Each name stands for a flat space through zero: a line, a plane or more. A row that begins with a name and a colon came from that space; any other row is followed by the name of the space it lies nearest, among the names in its block.
lasem-gudu: [  5   9  12  -8  11  -2 -36 -27 -15  -5 -35 -27  10   0   5 -25   0   1
  -4  -3  21 -11  -9  -2  -6   3  -6 -47  -9   7   5   0   4]
lasem-gudu: [ -1  10   3 -25 -29  -1 -46   9  12 -21 -16 -23  32   4  18 -28  14 -21
  17  43   7  20  16  12  34 -10 -17 -43  20  26  16  17   7]
lasem-gudu: [-48  -5  42 -21 -42  28 -38 -22  23  -3   4  -8  10 -30  13 -37  23  -6
  12  -3  24  -6  32   4  17 -20 -30  16  22  34  15   9   2]
lasem-gudu: [ 17  13 -17 -10 -13  -3 -16  27   5 -15  -1 -10  21   1  11  -7 -10 -24
  11  33  -1  23   6   7  38  -4   5 -27  19  -6   2  17   7]
pufu-zuf: [ 17  12 -24  -3  -5   1 -15  25  -5  -5  16  -3  -5  -4 -19 -20  -3   4
   3  29  -1  14   6  35  33  -7  -6 -21   0   7  -4   9  13]
lalok-zaz: [-14 -17   7 -34 -32  -8   9   6   2 -25 -12 -22  11  16  21   0  39   9
  19   7 -36  17   0  -7  -2   9 -40   0   7  29  20  -8 -19]
rafe-verag: [  6   9  -6   8  19   2  19  -7 -14 -16   3   1 -19 -13 -17   6 -13  16
  -3 -20   3  -3 -31 -20 -16  23  20  -5   3 -36   1   9 -13]
pufu-zuf: [ 12   6 -19 -13   1 -17  14   7  -2 -22   7  -8   0  -4 -20 -12  -1  19
   4  22 -14  14 -21 -10  -7  28  -4 -25   2  -5   5  14 -12]
lalok-zaz: [ 22   7 -20  20  26 -21   2   7   3   7  -1  23   2  32 -12  26  -6  -3
  -8  27  -1   2 -10   4 -20   1  30 -18 -11  -8  -1   1   4]
lalok-zaz: [ 23  -2 -26 -15  11 -30  30 -10 -10  30   6 -17  11   1  11   4 -44  10
 -34  -8  -2 -13  -6 -19 -15   7 -13   3 -35 -11 -30 -16  -3]
pufu-zuf: [ 33  10   5   8  28 -19  15  -5  15  22  -2 -15   7   1  31   7 -18  11
   5  -5  -4 -19   1 -18 -27   8  13  17 -16 -22 -19 -10   4]
pufu-zuf: [  4  13 -17  -2  -2   4  -3  10   1  -2  32   5 -18 -11 -22 -12  -3  22
  -4  15   6   3   1  24  10  -6  -2   2  -2  -2  -4   9   3]
lasem-gudu: [ -6   8  35  -1 -16  26 -12   8  29   0  16 -18  -4 -44  22 -36  15   8
  38  -8   0  -6  29   8  22  -4 -13  39  22   3  -2   7  11]
lasem-gudu: [-17  -9  13 -29 -23  31  28  -6 -33 -20  -6 -47 -18 -43  26 -12  -8  11
   2 -76 -12  -3 -14 -24  27  11 -36  30  10 -27  -5 -10 -18]
rafe-verag: [ -8  -8 -42 -16 -34   4  15  40 -17 -15  12  17  13  29  10  46 -20 -45
 -21  11 -10  37   0   5  52 -26   4  -1  20 -14   3   5  -8]
pufu-zuf: [-45 -29  17  -6 -29   2 -15 -20  10  21 -11  25  24  11  -4   1   8 -32
 -20   6  13  -2  26  -4   0 -20 -19   6  -2  47   7  -8   2]
rafe-verag: [ -9  -1  17   0  -1 -13 -21  -2  16 -39 -35  10  20  49  15  29  49 -13
  28  35 -13  19 -15 -16 -30   9  20 -34  25  11  42  11 -16]
rafe-verag: [ 16  10  19  21  43 -14  -1 -31  10  13  -1   0 -22  -4 -20 -16  15  50
   7  -2   5 -31 -13   0 -62  22  11   0 -26   1  -3  -6   2]
pufu-zuf: [ 37   9 -46 -19 -13 -49  37  42  35 -10  27   2  44   2   1   0 -36 -17
   9  75 -30  37  -2 -33  11  35   9 -19  14 -13 -11  29  -8]
lasem-gudu: [ 21   2  16  23  34 -14   8  -9  13  13  -7   1  -9   4  -4  -4  16  26
  18   1 -12 -18  -4  -1 -42  19  12   9 -16   2  -3 -10   5]
lasem-gudu: [  3   2  11 -13   5 -10 -12 -16   2   3  -5 -18  -9  27  21   5  35  36
   3   2  -9 -14   3  18 -33 -12 -22   3 -21  22   8 -20  -5]
lalok-zaz: [ 15  -5   9  54  48   8  24   3  -7  17  -3  31 -35  10 -19  32  10  11
   9 -33 -10 -18 -11   9 -31   6  39  33 -13 -22  -7 -17   9]
pufu-zuf: [ 11 -14   7  10  21 -14   8 -18 -10  27 -27  -7   7   6   3  -2  -9  -2
 -10 -18  -4 -18   0 -10 -22   9  -6  -3 -28  11 -14 -22   7]
pufu-zuf: [  3  40  -1  23  10  51 -43  11  -9  -6  47   5 -53 -53 -42 -42  -8  28
   6  -8  46 -10   8  62  46 -26  19   4  15 -25  -8  25  25]
lasem-gudu: [ 46  27  31  27  30  14  -5  18  23  -2  -7 -36  -1 -62  18 -52 -12   5
  59 -11  -3 -11   8  -8  20  32  22  10  20 -36 -17  16  24]
lalok-zaz: [-13 -21   5   4 -16   7 -31   6 -15   4 -48   6  31  26   9   6   6 -61
  -4   5   3  14  16   9  36 -19  -4 -34   7  31   9  -8  15]
rafe-verag: [ -5   5   3 -34 -39   5 -15  14  11 -16  -7 -29  34  -4  50  -3  -9 -33
   9  10   2  18  17 -13  42 -15 -16  -5  27  -3   5  10  -3]
rafe-verag: [ 10   6  -5 -18  -1 -13  14  -4   5   2  10 -19   3   3  25   7  -8  18
  -4  -3  -6  -6  -3 -12 -14   1  -9  12  -8 -12  -7  -5 -10]
lalok-zaz: [ 10  21  11  36  18  28 -36  15   9   3   9  18 -17 -15 -15 -12   3  -9
  19   8  25  -4  15  36  25 -19  34   0  16 -11  -1  14  27]
pufu-zuf: [  5  19 -10  13  12  17  42  17   5 -19  44  15 -33 -26  -4  29 -21  20
   5 -27   0   2 -23 -21  -4  12  37  46  23 -67  -5  18 -17]
pufu-zuf: [-20  -5  -4   6 -13  11 -13  -2   4  13  16  23   1 -21 -34 -23 -14 -14
 -14  12  21   2  15  13  21  -8  -3  -3   3  18  -5  11  11]
lasem-gudu: [  3  -2 -23  44  27  22  16   8 -23  39  33  43 -40 -18 -51  10 -37  -1
 -34 -31  22 -17   3  33  16 -19  26  31 -21 -19 -31 -10  22]
lalok-zaz: [-20  12   4 -32 -19  13 -18 -15 -13 -33   8 -24 -18  -7   0 -14  23  34
  -1  -7   8   2 -15   9  -1  -4 -25 -14   8   2  20   8 -18]
rafe-verag: [  7  -9 -16 -32  -7 -45  25  -8  23  25  36  -5  -4  43  13  14  32  62
 -13  36 -34 -11  13  20 -58  -9 -46  30 -45  45  -5 -29 -14]
lasem-gudu: [-23  -3  26  -4   8  13   0 -47 -19  -4 -28 -15   2 -30   4 -10 -25  -6
 -19 -53  31 -21 -24 -49 -19  17   6 -10   2 -26   1   3 -13]
lalok-zaz: [-22   6  12  17  -1  17 -10  -9  13  -6  10  29  -1 -23 -24  -5 -12 -16
  -1   2  29   0  -2 -15   2   3  29   1  24 -14   7  24   1]
rafe-verag: [ 11  -1  34  19  25 -15 -12 -23  27  27 -33  -1  27  17  39  12  -1 -19
  10  -1   9 -23  13 -27 -38  -1  22   6  -8   1  -4 -11   9]
rafe-verag: [ -6   6 -25  -8 -22  19 -15  30 -20 -30   7   6  -6   5 -15   6   3 -20
   0  13   2  29  -5  25  50 -15   2 -24  24  -6  13  16   0]
lalok-zaz: [ -5   9 -23 -16   6 -24  -1 -23  -8 -13   3  10   4  31  -9  27 -11  12
 -34  20  17   1 -29 -19 -36   2  13 -33  -9 -12  11   9 -22]
lalok-zaz: [-15 -32   1  14  -2   7  14   4 -30  -8 -39  13   2   1 -33  -3   9 -30
   2 -22 -20  14 -13  -8  14  22  -6 -20   2  19   8  -8   0]
rafe-verag: [ 19  12  -7   3  27   1   6   4 -32 -39 -22 -15 -30  42  15  45  32  27
  11 -23 -20   4 -42   5 -25   5  18 -17   0 -34  22  -9 -19]
lalok-zaz: [ 61  35 -29  35  33 -19 -39  27  30  59  18  14  31   7  16  -4 -65 -41
 -14  58  41 -10  42  35  35 -39  48 -16 -16 -16 -43   9  52]
pufu-zuf: [ 13  12 -16   4  10  -6   5   3   6  18  36   6 -17 -12 -19 -11 -14  29
 -11  12   8 -10   5  21  -5  -5  -1  13 -17  -3 -17   1   7]
rafe-verag: [-19 -31  25 -12 -12  12  11  -9 -23  -1 -21 -24 -24   5   3 -12  56  32
  16 -43 -39  -9   4  22 -11   2 -55  24 -20  45   9 -37  -6]
[  1 -14 -12   6 -12  17  12  30 -18   1   8   0 -15 -22 -27 -23   4  -5
  10 -10 -22  14  10  30  44   3 -22  10   1  16  -9  -6  12]  lasem-gudu
[-14   3 -16 -14 -24  -1  23  19  21  -9  45  21  -5  11   8  32   2   7
  -4  17  -9  15   5  -1   0 -14   3  37  15 -11   5   9 -16]  pufu-zuf
[-26 -11  30 -24 -40  23 -26   6   4 -19 -19 -24  11   0  34 -14  43 -14
  28  -7 -12  11  23  14  31 -19 -36   7  22  33  21  -6   0]  lalok-zaz
[-11 -26   0   5  -5  11   9   2 -31   3 -16  -2 -16 -15 -39 -29  15   4
   0 -23 -20   3  -2  19  17  15 -32  -7 -14  33  -2 -15   6]  lasem-gudu
[-16   7 -10 -13 -19  34 -21  -5 -37  -5  -3 -16  -4 -35  -4 -18 -41 -27
 -29 -37  38   1  -2   4  58 -20  -7 -17  10 -21 -10   9   7]  lasem-gudu
[ 14  12 -10   5  -1   7 -10  22  -3 -15  -1  -5   4 -14  -7 -14 -10 -15
  14  13   2  15  -2   6  33   6  11 -21  17 -13   0  17   8]  pufu-zuf
[-17   9 -13 -30 -29   7   7   5   5  -7  33  -2  -3  17  40  40  -8   3
 -21  -7   8   5   6  -1  10 -37  -5  33  10 -21   3   0 -17]  lasem-gudu
[-25  -5  10   1  -7  22 -17 -27 -17  20 -12   2   9 -29  -2 -13 -44 -34
 -34 -36  45 -15   7 -16  24 -16   3  -4   0  -9 -14   2   9]  lalok-zaz
[-31   9  22 -25 -14  15 -47 -45  -7   5  -6 -18  -2   5  24  -6   6  12
 -27 -18  44 -24   8   9 -11 -37 -19  -9  -9  13   9  -6  -3]  lasem-gudu
[ 32 -19 -31 -19  -7 -40   0  26 -10  16 -29 -19  33  57  23  11  13 -17
  -3  40 -42  18  15  26  12  -9 -35 -32 -31  47  -7 -29  10]  pufu-zuf
[-22 -14  30  -2 -29  -2 -10   7  43 -16 -11  10  36 -21  -7 -36  26 -27
  42  40 -13  21  20 -23   9  26  -7  -7  36  36  20  24   0]  lasem-gudu
[-11 -15  -4 -30 -24  -9  32  -2   1   6  15 -17   3  -9  15  -2  -3  16
  -9 -15 -21   0   4 -15  -4   5 -37  30 -10  10  -8 -13 -15]  rafe-verag
[  26   21  -44  -12  -13  -15  -45   30  -12  -28  -28   -6   51   15
   -6  -11  -43  -67   -9   66   23   42   -7   -2   65   -1   25 -100
   26  -11    6   39   13]  lasem-gudu
[ -7 -20 -17  14  -6  -7 -21  20  -2  23   7  38 -12  60 -29  18  50   3
  -8  41 -19   8  28  75   1 -40 -19  -2 -27  69   8 -26  19]  rafe-verag
[-10 -10  23  24  14  36   0   1 -31 -16 -17  -1 -46  -8 -21  -3  43  20
  23 -51 -15  -7 -13  28   2   3  -4  15   2   1  12 -16   2]  lalok-zaz
[ -5  -7   4  10  -8   4 -17  10   5   3 -17  12  20   5  -2  -3  -1 -38
   6  16   5  11  14   3  23  -7   8 -15  12  14   4   6  12]  lalok-zaz
[ 26  -4 -12 -16 -12 -32  26  24  33  18  15 -13  33  -1  27  -9 -14  -6
  13  36 -30  10  23 -13   5  12 -17  17  -5  12 -18  -2   3]  lalok-zaz
[ 28   6 -25  -2  10 -10  -4  13 -19   5  -3 -15  -2  -1 -14 -19 -13   5
  -6  12  -5   4  -3  22  19   4 -10 -28 -17   4 -13  -3  12]  lalok-zaz
[  4 -12  22  26  14   6   0  -6   1  23 -37   3  24 -14  17   0 -29 -50
   3 -27  11 -10  10 -29  11   6  22   3   5 -12 -14  -5  16]  pufu-zuf

Rows lie near named flat spaces through zero. A row that begins with a name and a colon came from that space; any other row is followed by the name of its block's space that it lies nearest.
begem_lasi: [-10 -47  -1  13 -11  15   8   1  45  14   7  -9 -24 -21  -4  -9  17 -22
 -17 -13  -3  16   5  56   1  -6  17  10 -11 -13 -13  24 -31]
begem_lasi: [ 18  12   1 -24   0 -20 -14   0 -21   5 -15   7  20  25  -6  11 -12  -9
  17 -24  54  19 -28 -31  24   2  16 -15 -29  34  28 -19  26]
pep_pame: [ -5  20  23  16  42 -27 -25 -33 -17 -34  -6  13  26  -5  23 -13 -41   0
  20  19  42  -1  11 -25  -7  -4 -50   0  12  39  -9 -21  -4]
begem_lasi: [ 12 -30 -17   2 -38  12  12  22  18   8   1   7 -25  -7  -6  -1  10 -16
  19 -27  16  15 -12   2  17  24  49   8 -31   5  -4  -6  -3]
nati_debav: [-21  19  17 -37   3  21 -26   2  -8  24  -8   5  20  30 -11  12   3 -21
  -5   6   9  12  -4 -13  18 -19  12 -30  -5  13  44  -9   9]
nati_debav: [ 28 -22  -6   6 -13 -19  14  15 -13  -3   5  10  -7  15   1 -10  13   3
   4 -21 -14  -8 -15  -3 -14 -16  -8  -3  12 -34  11  33  21]
begem_lasi: [ -7 -14  11  12  35 -19   2 -23 -11  -5  -7   7  10  -3  -3 -11  -1  10
 -14   9 -20 -10  -4  19 -17 -26 -45   7  24 -35  -1  41   1]
begem_lasi: [ 33   4  -7   3 -17 -16  -3   9  -5  -8  22 -16  13  15   7  -5 -19 -23
   5  13  16  24   6 -25 -27  -2   5 -19   5  37   7  -5  23]
vaz_zib: [ 45   4 -13  -8 -46 -26  -2  21 -17  31 -18  -6   8  22 -13   9  24  12
  10 -36 -27 -17 -26 -32  15 -11  34  10  -9  -7  15  21  11]
begem_lasi: [  8   4  -3 -17  12  -5  -6   2  -1   8  -9 -10   6  25  -2  13  22  14
 -20 -39  28  -2 -19  22  11 -18 -14 -12 -17   1  12  -5  -5]
nati_debav: [  8   1   2   8 -43  25 -25  20  30  21  14 -22  -4  13  10  -7  22 -19
  -8  -2 -29  -8  30   5 -14 -22  12  -8  11  26  -5  -6 -45]
vaz_zib: [ 27  27 -17  -7 -10 -45  10 -14 -37   4 -31   5  21 -21 -19  20 -35  18
  37   4  17   8 -35 -66  34  51  51  32 -33  29  -5 -18  44]
vaz_zib: [ 32  17  30  20  22 -62 -32 -23 -24 -21 -15   8  34  14  29 -17 -21  11
  18 -18  27 -25  -1 -31  -5 -40 -59   2  26  23   3   7  -5]
begem_lasi: [ 25  19 -18 -21 -12  -7   8  14  -5   3  13 -25   8  19  -5  19  -2  -2
 -12  -9  30  24 -12  -9  -1  12  23 -20 -20  30  12 -24  29]
pep_pame: [ -4  -5  15  26   8 -29   5 -22  16   0 -12  -3  -3 -43   8  -7  -7  15
  -3   5 -26 -22  10  15  11  -2  -6  36  16 -17 -26  21 -21]
nati_debav: [ -3  -3  -2   9  19  -5   0 -10 -14 -24  -7  19  -1  -3   6  -7 -15   8
  21  -4  31   0  -7 -11   1  15 -18   6 -10   9 -12 -15   2]
vaz_zib: [ 29 -17   1   6 -14 -38   3   2 -23  -4 -20  28   2  -1  -1  -9 -13  -3
  40 -28  22  -1 -30 -37  21   7  17  14 -13  -4  11  14  26]
vaz_zib: [ -6  31   4 -28 -40  26  -2  34   1  22   2  -1  -9  15   0  15  26   4
  -1  -5 -37 -23   9 -21  23  -1  39 -14   9 -15  26 -17   5]
pep_pame: [ -8  29  31  -4  44 -32   3 -18  -2 -30  16  -7  15  -9  26   0 -26   5
 -21  19  24  -1  17   8  -5 -19 -43 -20  34  -1  13  -8  26]
begem_lasi: [-54  26   5 -14  45  30  -2 -25  19  -2 -13  -9  -3 -23  -3  22   3  26
 -26   6  23  -4   7  42  29  20 -11   8 -21   9 -20 -41 -32]
pep_pame: [ -4  -9 -12   2  18  30 -14  -3  -5  -6  20 -12  11  33  -6  -8   1 -16
 -18  24   4  23  11  14 -51 -17 -40 -27   5  20  -2   3  -9]
nati_debav: [ 15  25 -32  -7 -20   6  28  14  15  -4  23 -40 -10 -18  -4  25  -7   9
 -17  13   9  20   7   2  -3  46  43   1 -21  33 -22 -41  16]
pep_pame: [ 46 -48 -27   4  -3 -28  29  19 -25 -15  -7  23 -18  28  -6  -8  22  15
  15 -68  38   3 -51   9  -3  -3 -12   0 -27 -39   8  29  30]
begem_lasi: [  0  11  15   3 -20  10 -22   7  20   7  17 -15   7   4  14  -7  -5 -26
  -4  18  -9   4  30  -6 -11 -17   5 -15  18  31   6 -10 -18]
nati_debav: [ 18  13  17   4 -14 -33   1   6  12   3  -1 -10  -1 -10  19   2   9  13
  -7 -23 -11 -26   5   3  18 -19   2   7  18 -12   3   6  -4]
begem_lasi: [-36 -26   4  25 -26  42   8  13  25   4 -12  32 -44 -35   5 -16  27  12
  22  -5 -57 -43  19  15  19  16  17  37   9 -50 -30   8 -52]
pep_pame: [  4   4  12  -6  14 -38  11 -13 -14   0 -19  13   7 -17  -3   6 -13  11
   8 -10   8  -5 -22 -11  29   4   9  14  -2 -21  13  14  29]
nati_debav: [ 34 -36  25  31 -52 -21 -24  11  38  24  27 -21   7   0  17 -34  -1 -59
  -7  17 -51   9  36   3 -39 -57   6  -7  47  11  10  58 -24]
vaz_zib: [  2  -3  15   8  -2 -16  19   5  32 -20  34 -16 -13 -30  25  -6 -19 -20
 -15  15  14  16  25  21  -5   1   8 -11  21   2   0  -5  16]
pep_pame: [-20  -6 -14  -3  25  26  -7 -17 -30  -2  -6  15  15  14 -25  -3 -19 -10
  12  40  -2  23  -8 -19 -25  15 -14  -4  -9   9  -1   5  12]
pep_pame: [ -1 -18  31   0   8 -21 -11  -1  -6 -23  -6  43  -2  -1  21 -20 -24 -27
  40 -20  55   8  -8 -22  25  -9  -5 -12   0   3  28  -4  17]
vaz_zib: [-18 -47 -21   2  -5  41  -7  -4  23  24 -13   3 -14   2 -27  -2  19 -19
  -1 -18  15  26 -15  38   3   9  19  11 -45  10 -15   8 -40]
pep_pame: [ 38  34   4 -29   9 -48 -14  -4 -22  11 -11 -24  37  36  -1  22   0  12
 -17 -34  43   7 -28 -15  15 -26  -7 -22 -13  30  33  -8  30]
nati_debav: [  3  24  19 -13 -18  -2 -31   5   5  30 -12 -12  17  21   4   6  22   3
 -12 -14 -26 -25   8  -7  14 -38   0  -7  14   7  19   4 -25]
pep_pame: [  5  37   4 -18   6 -13  16   6  15   6  21 -44   5  -1   8  23  14  20
 -53   4 -19  -9  14  30  -4 -17  -6 -16  23 -12   9  -3  15]
nati_debav: [  5   7 -11   9   6 -10  -1 -19  -4  12  -5 -21  17 -11 -15   5  -9   7
 -12  25 -24   6   1  -2 -15   5   0  17   0  13 -18  13  -4]
pep_pame: [  6   6 -12 -11  -8   4  11  14 -16  -8  -3  14  -8   8  -2   7   2   9
  17 -14  16  -1 -15 -20  13  20  15  -3 -15  -4   6 -18  20]
vaz_zib: [-26 -19  40   3   6  -8 -28 -21  25   7 -19  26   4 -26  10 -14 -23 -37
  25  -5  37  12   4   1  41  -9  16   8  -9  21  13  -2 -23]
vaz_zib: [ 28 -11   9  25  32 -52  10 -19 -22 -20   9  -5  17   5  10 -18  -8  16
 -18  10 -26 -14  -1   9 -45 -40 -67   2  47 -38  -2  57  22]
nati_debav: [-26  16  13 -14  27  -3   7 -11  -5   6 -25  11  -4 -10  -3  15  19  37
 -13 -21 -10 -32 -13  20  36  -5 -12  13   0 -42   5   2  -5]
begem_lasi: [-23  16   5   4   8  25 -14   0   2 -11 -12  14 -10   0  13   0  12  23
  11 -13   5 -30  11   2  15   6 -19   7  -4   4 -18 -33 -39]
vaz_zib: [-25 -12  16   4  18   6  12  -6  14 -19  15  13 -13 -25  10  -9 -19 -18
   0  22  11  13  14  16   1   7  -3  -5  12 -14   3   1  11]
nati_debav: [  6   0   6  11  10   6 -54 -17 -33  -3 -18  23  34  41   0 -21 -19 -20
  38   9  24   5  -1 -48 -23 -19 -39  -9  -5  54   3  -8 -24]
vaz_zib: [  0 -40  15  10  -6   6  15  23  14 -23  24  26 -30   5  22 -26  11 -22
   6 -18   7  -1   8  23 -12 -23 -18 -20  24 -43  17  23   9]
[-12  11 -15   8  30  -5  24 -13 -44 -28 -21  35  -7 -15  -8   2 -12  45
  29   9  -9 -26 -19 -29   6  39 -18  27  -3 -35 -21  -6  23]  begem_lasi
[ 27 -10  18  26 -30 -23 -29  -4  21   7  17 -18  18  -3  17 -23 -22 -44
   8  22 -10  15  29 -17 -27 -28   2  -3  25  46  -1  17 -18]  nati_debav
[ 16  23 -26 -16 -15  13  17  22  11   1  23 -38  -7  13  -1  23  16  13
 -30  -8   9  10   3  16  -9  14  17 -17 -14  18  -5 -30   9]  begem_lasi
[-42  13   6   2  26  14  13 -20  26  -1 -10  -7 -15 -45   0  14   4  27
 -20   8 -10 -16  12  40  27  22   3  27  -5 -17 -29 -17 -28]  nati_debav
[ 24  -3 -12  26 -13   5   6  16  10 -17  34 -24  -9  11  19 -14  13   5
 -19   9 -30 -12  29  15 -53 -17 -35  -9  32  -2 -23   8 -16]  begem_lasi
[-24  14   1 -15  11  13  15  -3  13  19   2 -21  -4 -12 -12  19  20  19
 -41  12 -41 -11   6  35   7  -5   5   3  12 -35   2  13  -1]  begem_lasi
[-14  -1  39 -11 -24   1 -20  11  21  22  -5  14  -3  -3  13  -7  11 -25
   5 -10 -19 -15  14  -2  32 -33  22  -9  21 -17  34  14 -12]  vaz_zib
[-25   4   8 -12  33   0  -2 -22   3   5 -14  -1   8 -10  -9  11  -4   7
 -14   0  20   7  -9  22  19   1  -8   4 -13  -1   2  -4  -4]  begem_lasi
[ 33   5 -14  -3 -14 -17  11  19 -18 -20  10   4  -3  17  10   0  -6   3
  18 -21  33   5 -13 -27  -4  12   5 -13  -9  13   7 -18  30]  nati_debav
[ -8  14  37 -20 -16  -9 -15   5  43  31  14 -31   8  -6  12   8  10 -28
 -40   2 -16   4  25  29  19 -43  21 -21  25   2  33  12  -8]  pep_pame
[ 38  21 -13   0 -12 -53   6 -13 -27  13 -23 -12  25 -13 -15  15 -22  17
  16  -1  -1   2 -27 -46  18  23  33  27 -17  21  -4   4  32]  vaz_zib
[ 18  20  19   2  -2 -40 -35 -22 -11  18 -32  -3  33   3   2   2 -11   4
  15 -14   9 -13  -9 -31  24 -19  -1  16  -5  36   5   1 -16]  vaz_zib
[-26 -16   1  17  49  -1   5 -32  -6 -24 -16  21  -3 -22  -1  -8 -15  17
   8   3  26  -1  -8  21   2  15 -37  21 -11  -9 -27  -1 -14]  begem_lasi
[ -4   1  10   0   0 -20  -6 -17   6   5 -16   5   8 -27  -3   3 -27 -14
  19   5  25  16  -7 -16  30  19  31  17 -19  27  -1 -10   5]  vaz_zib
[ -1 -15  19   1  10 -14 -10  -6 -11   1 -10  22   7  10   2 -13   0  -8
   9  -8  -3  -7  -8  -4   2 -28 -20  -4  15 -22  20  29   5]  nati_debav
[ 20  18  -1  -9   1 -30  10  -1 -10  -9   4  -8  10  -4   4  10 -20   2
   3   0  25  12 -10 -20   8  12  14  -5  -5  17   9 -13  35]  nati_debav
[  2 -18 -26 -18 -16  29   5  17 -22  13  -7  17  -5  28 -28   5  11 -10
  17  -7   4  19 -27 -18  -1  17  26 -10 -29  -6  16   3  20]  pep_pame
[-63   1  23 -12  69  10  -3 -41 -15 -10 -34  38   5 -22 -11   4 -15  17
   5  11  23  -6 -15  17  35  10 -30  14 -10 -30   3  -2  -2]  nati_debav
